[ -4  10  17   0 -11  -2 -13 -50   3 -13   9   4  -4 -25 -26 -32  17  -9
  13  -2  10 -25  21 -24 -15  -2  11   1   3 -11 -12 -28  12]	z243
[ -3  10  22 -30  10   7  -4 -48 -11 -53 -13  17 -36  -7 -21 -15  -8  16
 -29 -27  26 -38  44 -26   3  16  16  16   5 -13  26 -43  40]	z999
[ -1   0 -21  12  -7  -3  -5  28  12  28  -9 -31   5   3  -3  14 -22  -9
   9 -29  -6 -13  11  -3   8   1  -5 -18   5 -17   5   3   0]	z828
[ -9  -1  -9   7   5  13  -1  -1  -5   2 -11 -40   3  21  -6  11 -10 -17
  15 -36   6 -11   1   2  17 -17 -15  -9   2   0   3  -9   2]	z453
[-36  26   3 -18   6 -14  -8 -60  27 -19   7 -17 -17 -19 -24 -26 -10  -5
 -38  -9   0 -30  10   0 -23   4  16  10   5 -15  -9 -20   1]	z749
[-35  16  -7 -23 -11  29 -23 -38  21  14   8  -3  40   6 -27 -26  -5  -4
 -15 -19 -35  -8  25 -16 -31   0  38  -9   8 -36 -38  31  23]	z828
[-51  40  -5   0 -12  -6 -15 -24  25  19 -13 -33   1 -29   8  24  -7 -34
  22 -28  17  -5  22   6   6  -2  36 -28   6 -27  -4   0  30]	z111
[-41   8  -2 -27  -5  14 -11 -49  37 -15  -6   0  17   0 -33 -18 -15  -1
   1 -36 -17  -8   4 -11 -13 -19  20   1   3 -12 -18   2  18]	z453
[  9  -1 -12  -3 -12  16 -16   9  -3  -2 -14   8   2  -8  17  27  18  -7
  17 -12  34 -16  -1  -4   1  11 -22 -11  -1   9  21  -4 -10]	z772
[  4  21  12  -2  23  21   6 -24   8  12 -13  34  21 -19 -14  39   0   3
  -1 -16  38  -7  20  -6   4 -20  18   6 -26   8 -18  -2 -17]	z481
[-20 -11 -20  12   4  19 -12  15   3   9   2 -48   2  29 -10  14   0 -15
  22  -6 -11 -14  -9  18  -3   9  -9 -16   7   7   6  -1  -8]	z243
[ 22  -2  -4  -4  12  -7  41 -14  13   0  -9  53  24   5 -24  11 -43  40
 -14 -35  15 -23  15  -8  -6  -5  49  34  -5 -24 -25   7   5]	z828
[-23  71 -12 -32  40   3 -22 -26  43  20 -51  53  11  38  21  -6  -7 -34
 -29  -5 -57 -24  62  15   7   1 114 -27 -28 -57  35  -2  72]	z481
[ 27   7  28 -11  25   5  13   2 -37 -22 -10  46 -17  -9   4  27  19  14
  40 -22  42   1  20 -11  -8 -13   9  28 -15  26   2   1   2]	z243
[ 14  -4  19 -37   2  -2   1  10  -2  -8   0 -12 -11 -16 -16  27   1  20
  -8   6   2 -28  21  -9  16  32  24  40  26   0  -7  -9   5]	z453
[-26  18  20 -37  19  11   5 -51  -7 -26 -14  15 -22 -11  -1 -28  -2  10
  10 -39   0 -28  30  -8  -8 -15  34  15  11   1 -12   4  21]	z453
[  8 -23  -9  14  -6  36 -15 -13 -27 -32   7 -45 -11  -1  19  -1  25 -24
   0 -18   0 -13  10   6   7   9 -34   3  19   3   5 -13 -12]	z749
[  6  -8 -17  33  11  16   5  32   5  25  22   1   8  24   2  20   6 -27
  53 -22   1 -12 -13  19  34   1   7 -22  15  28  16 -14  -1]	z999
[  4 -19 -24  19 -12  31  21  -5 -21   0 -19 -32   3  19  -1  -4  -9  -5
 -25 -19  -4 -36  14  10  20  21  21  -7   1 -19  12  26  -9]	z481
[ 30 -14  31  16   8 -23  32 -20 -39 -13 -36  42 -27 -38  -3   9   5   9
  32 -32  39   2  12 -32 -16 -34  13  22  -7  17 -15  10   0]	z999
[  6   2  -1  19 -12  17  -3 -10  -2  -2  -9  -1  14   2  22   0  18  -6
  22 -14  -4 -14   3   7   4  11  12   3  -3 -11   5   0  21]	z243
[-66  11   8  -4 -10 -23  -6 -48   4 -22  -1 -17 -11   0   8 -32  -4 -27
  -4 -16 -41  19 -14   7  -3 -28  33 -24  20  -6   1   4  23]	z111
[-20  18  20 -17   9   6 -16 -36   8 -15 -22  37  -5 -23 -23   6  12  -2
  -2 -21   1  -9  26 -31 -22 -13  43   6  -8 -11   0  21  -1]	z772
[ -3 -10  19  47 -32  -9   8  -7 -39 -17 -34 -31  -9 -43  51   1  29 -10
 -10 -23  -6   6   3 -16  12   6   8  10 -14 -13  26  53   5]	z740
[ 23  11  23 -13   9  -4  17 -16   7   4 -30  43  20 -24 -22  30  -3  -8
   5 -13  26  23  16 -29 -15 -36   9  19 -22   0 -21   5 -19]	z772
[ -2  -7 -21  -4  18   4  11  16 -11  -5   5  26  -9  35  11  -3   4 -10
  41   7  20   3 -14  12  -1  -6  -1   3   5   8   5   9  16]	z949
[  5  36  36 -79  -3  18  31 -15  -9 -32 -17  15  -7 -27  31  13  -8  32
   1 -28  29   2   8   9  24  10   7  31  26   0  -1   7  24]	z481
[ -7 -17 -27  29   2   5 -23   3  14  17   3 -23  16   0  15  15 -15  -2
  10 -12  16 -26   2  16   8   2  -3 -11  17 -31   5 -21  -1]	z111
[ -2  -5   1  19  -9 -21   9   7 -37 -40 -32 -34 -30  31 -10  37 -28  15
  39 -32  54  -6  -7 -15  23  -1   8   2  19 -30  18   0  44]	z380
[  4  10   6   8  -3   1 -14  19  17  16  -3   8  19 -16  17   0  24 -31
  23 -11 -26 -14  10 -20  13  -5   9   5  -3   6  19   5   4]	z949
[ 18 -28  -3  21 -10  23  -9 -30 -29  -8  -9  12   3 -32  27  -7  36 -13
   1 -19 -10 -34  18 -14   4  -5  -6   6   0  -9   4   7 -23]	z453
[-12  11  23 -16  19   9 -21 -17  58 -17   5   0  -8 -54  23  33  20 -38
  48  28   3  -7  13  18  30  14   4  20  31  -4   4 -58  -8]	z740
[ -9 -21 -20  15 -10  25 -15  23  20 -21  -8 -11   2   7   0  21   1  12
  30 -16   8 -13 -18   0   1  13  -7 -21   4   5  14  13  -1]	z740
[  6  14  13 -36   0  -2   7  21  15  -5 -10 -34 -14  -6 -21  20 -23  14
 -23  12  19 -19  41 -20  20  36   9  35  12 -17   3 -22  36]	z949
[  7   2   4  -2  22 -11   7  -7  29  11  -3  36  30   0 -29  15 -29  -1
   4 -18  13  -6  16 -11  -7 -30  29  19  -6 -23 -10 -12  -8]	z111
[  5  13  27 -25   9   9  10   6   3 -25 -13   3 -39  -8  -9  22  -5  19
  10   2  41 -19  27  -2  21  34  18  33  18   8  12 -20  18]	z772
[ 13   3  27 -22   9  23  10 -31  -7 -30 -58  26  17  15  -3  12 -10   3
   3 -12  20   4  24 -29 -10 -42 -15  15 -13  -4 -11 -12  14]	z481
[-14   6   5  -9 -14  20  -6   6  -4  10 -13   9  29   7  19  20  22 -12
  24 -26 -18 -13  -8 -11  -6  -1   9  -7   8  22   8  32  13]	z999
[ -8   7 -17  45  -1  -6 -16   9  -2  20  19 -20  -5   2   0  15  14 -17
  36 -14  21 -24  -1   4  11   8  14 -16  11   8   0  -1   6]	z749
[ 30  -8   1 -10  17  13  22 -34 -33 -28 -24  51   5 -16   3   4   5  -3
 -16 -21  34  22  29 -23 -20 -33   0  26 -37 -15 -13   7   3]	z949
[ 12   6   5 -19  16  21  19 -18   2   1 -29  66  30  -3  18  21   6  -4
  20 -30  19  14  16  -2 -15 -32  15   9 -22  31 -12  10  -5]	z772
[  1   9  16 -21 -14 -20  20   8   4  16  24 -27 -21 -54 -23  31 -11  20
 -33   5  14 -20  51  -8  36  51  34  35  10   0   8 -14   8]	z243
[  2 -18 -12  24  17  18  -3  -9 -14  -8  11  -9   4  20 -11  10  14 -46
  32 -30   5 -20   4   8  21  -1  12  -6  10  21  19 -26 -10]	z999
[ 30  12  19   4  14 -10  39 -27 -33 -24 -14  69  19  -4   6  47  -3   4
  30 -35  55  22  -5 -11   0 -35  22  30 -15  -5 -27   0   5]	z828
[-57  31  -2 -42   3  22 -10 -34  37  20  42  12  -3 -41  11 -32   5  -9
  36 -17   1 -16  13  31  28  14  37   0  42  -4   2  18   8]	z481
[ 23   3  -6   5  -3   4  10   3  25  17 -13  48   8 -36 -16  38   7 -10
  -5   0  -5   4  36 -23 -15  -9  25   5 -27  -4 -21  17 -10]	z749
[ 19  -9  22  25  14  -5  14 -14  -3   3 -23  41   9 -24  -7  46  -1   5
  17   9  19 -13  27 -28   4 -22  20  28 -13  -9 -19   0 -15]	z380
[-56  34   5 -43   8  28 -15 -62  10 -15  24  14   5 -15 -15 -35   2  -4
 -15 -36 -28 -10  27  -6  -7 -10  41 -19   4  -8  -8  23  13]	z380
[-31  39   8 -13  13  33  16  -7  63   1  -5   9   8   2 -33  49 -30  -1
   2 -24  20  16 -10  10  13  -6  -9  -2 -20  -7  -5  -7  10]	z999
[ 10  -5  17 -57  10 -14   3  40  12  -1  36  25   4 -21 -10  36  -6  11
  17   9  38  -9 -12  -2   6   3 -40  41  24  33  19 -15 -47]	z111
[ 11   1  -8   6  23   5   1  -1 -26   2  15 -24  -6   4  20   7   7 -15
   8 -22   6   7   3  28  19  -6  -9  -4   0   5  14 -27  -7]	z243
[ -1 -15 -10  36   5   1  -7  23   1  11  18 -10 -21  -9 -12  19  10 -11
  28  -7  -6  -9   3   4  19   6   4 -10   0   0  23  -1 -19]	z243
[-12  18  12 -29  16 -16  -6  15  11  21  16 -24  -1   5 -34  11 -22  25
  -3   5  28 -28  24  -8   3  21  16  17   7  36 -11 -16   8]	z380
[ 15   2   1 -16  20   1  13 -13  -8 -11 -24  42  12  -7  -8  36 -11  15
   1 -11  41   6  21 -23 -16 -23  13  24 -19 -17 -20   1  16]	z949
[-25  27  38  26   3 -29  14 -22 -34 -36 -53 -73 -31  -4 -31 -14 -24  13
 -39 -58   1  12   7 -29 -11 -11  58   9 -21 -39   3  55  31]	z740
[  8  -3   4  12  -1  -2  29 -18 -14  -8  -6  19  15 -29   0  41 -19  12
  -1 -45  48  15   7  -5   7 -29  10   4 -15   6 -19  -3  -8]	z111
[  3 -18 -14  11 -14   1 -12   6 -17   3 -10 -13  20  24   0   4   8 -11
   1   2 -14 -38   4 -18  -2   9   4  -6   3  -3  16  13  -6]	z380
[-18  -7  -7   5   4  21 -19  15  -2  10   1 -31   2  15 -20  29   7 -23
  33 -17   4 -10  10  -8  13  -7  -8  -8   6  15   1   6  -6]	z453
[-18  53  42  -4  12  -3  21 -47 -17 -16  23  10 -22 -55  21 -31  26 -17
  35 -34  28  -3  -6   3  17 -17  26  -7  10   4  -7  11  -4]	z740
[ 12  42  22 -59  -6  32  20  18  65  -4 -20  -3 -24 -39   3  17 -24  40
  -3 -27 -19 -37  27  -2  32  26   5  -9  14   2 -11 -34  26]	z453
[ 39   1  14 -49  -6   4  17  23  28  10  10   7  10 -47 -31  53   0  -1
 -15  -1 -18  -7  43  -8  38  45  61  47  14  -5 -15  -8  -3]	z453
[ 13 -36 -18  40  10  21 -19   7 -20 -21 -25 -27  -4  40  -2 -15   3  -9
   0 -20  11 -23 -10   9   5   4 -15  12  -8 -16  39  11 -15]	z481
[ 27 -23 -20  27   0   3  11  24 -43 -12 -17 -36 -21  25   6  36   0 -13
   4 -15  37  -1  -7  12  25  12 -14 -13   2  12  22 -17 -12]	z772
[  4 -20 -12  40   8  23  -6   4 -29  14   3 -32   3   7  25   1  28 -40
  45 -29   8 -12  -2  19  22  -8 -11   4   2  18   6  10 -19]	z453
[ 17 -26  21 -55  -6   9  23   6   6 -39   7   4 -17 -23 -29  26   2   0
 -22   9 -14 -11   1  -6  10  39   2  52  27  15  14  -8 -28]	z999
[ 11   6  14 -47  -2  -1   3  -1  24   2  23  -4   6 -43 -22  -4 -11   4
 -25   6  -6 -22  45 -25  22  26  18  44  27 -30   0 -18   8]	z949
[  4  10  12 -12  12  11 -25 -54  -1 -19 -17  24 -46 -48 -26 -38  13   9
 -13  -8   1 -33  64 -24  -8   9  65 -16   3 -29 -13 -15  22]	z481
[ -6  20   8 -48   2  27  19  -1  14  20  11  28   8 -13 -18  20   5  -7
 -11  14  10 -33  53  -5  11  40  46  29   7  13   0  19  -8]	z772
[  9  -1  -3 -12  15  13  -1 -17   5 -24 -27  49  17  13 -17  15 -19  30
   9 -35  29  15  -9  -9 -11 -33  13   3 -12 -23  -5  13  13]	z481
[  8   0  12   9  12  22  26   8 -15  -6 -32  35  17   3  24  54 -11  14
  13 -24  17  22  16  -2   3 -29  20   9 -16  -1 -18  24  13]	z111
[-37  -1  15 -54  12   7  26 -13   2 -30  -3 -43 -35  -4 -13   0 -26   2
 -12 -26   9 -14  -1  10  12  -7 -43  32  18  26  14  -7 -28]	z453
[  3   5  -2  14   2  41  -6 -68 -32 -12  33  37   8  -2 -19 -59  38 -16
  -1 -18   9 -41  49 -13 -12   9  44  -5 -15  -9  -9  -2  14]	z243
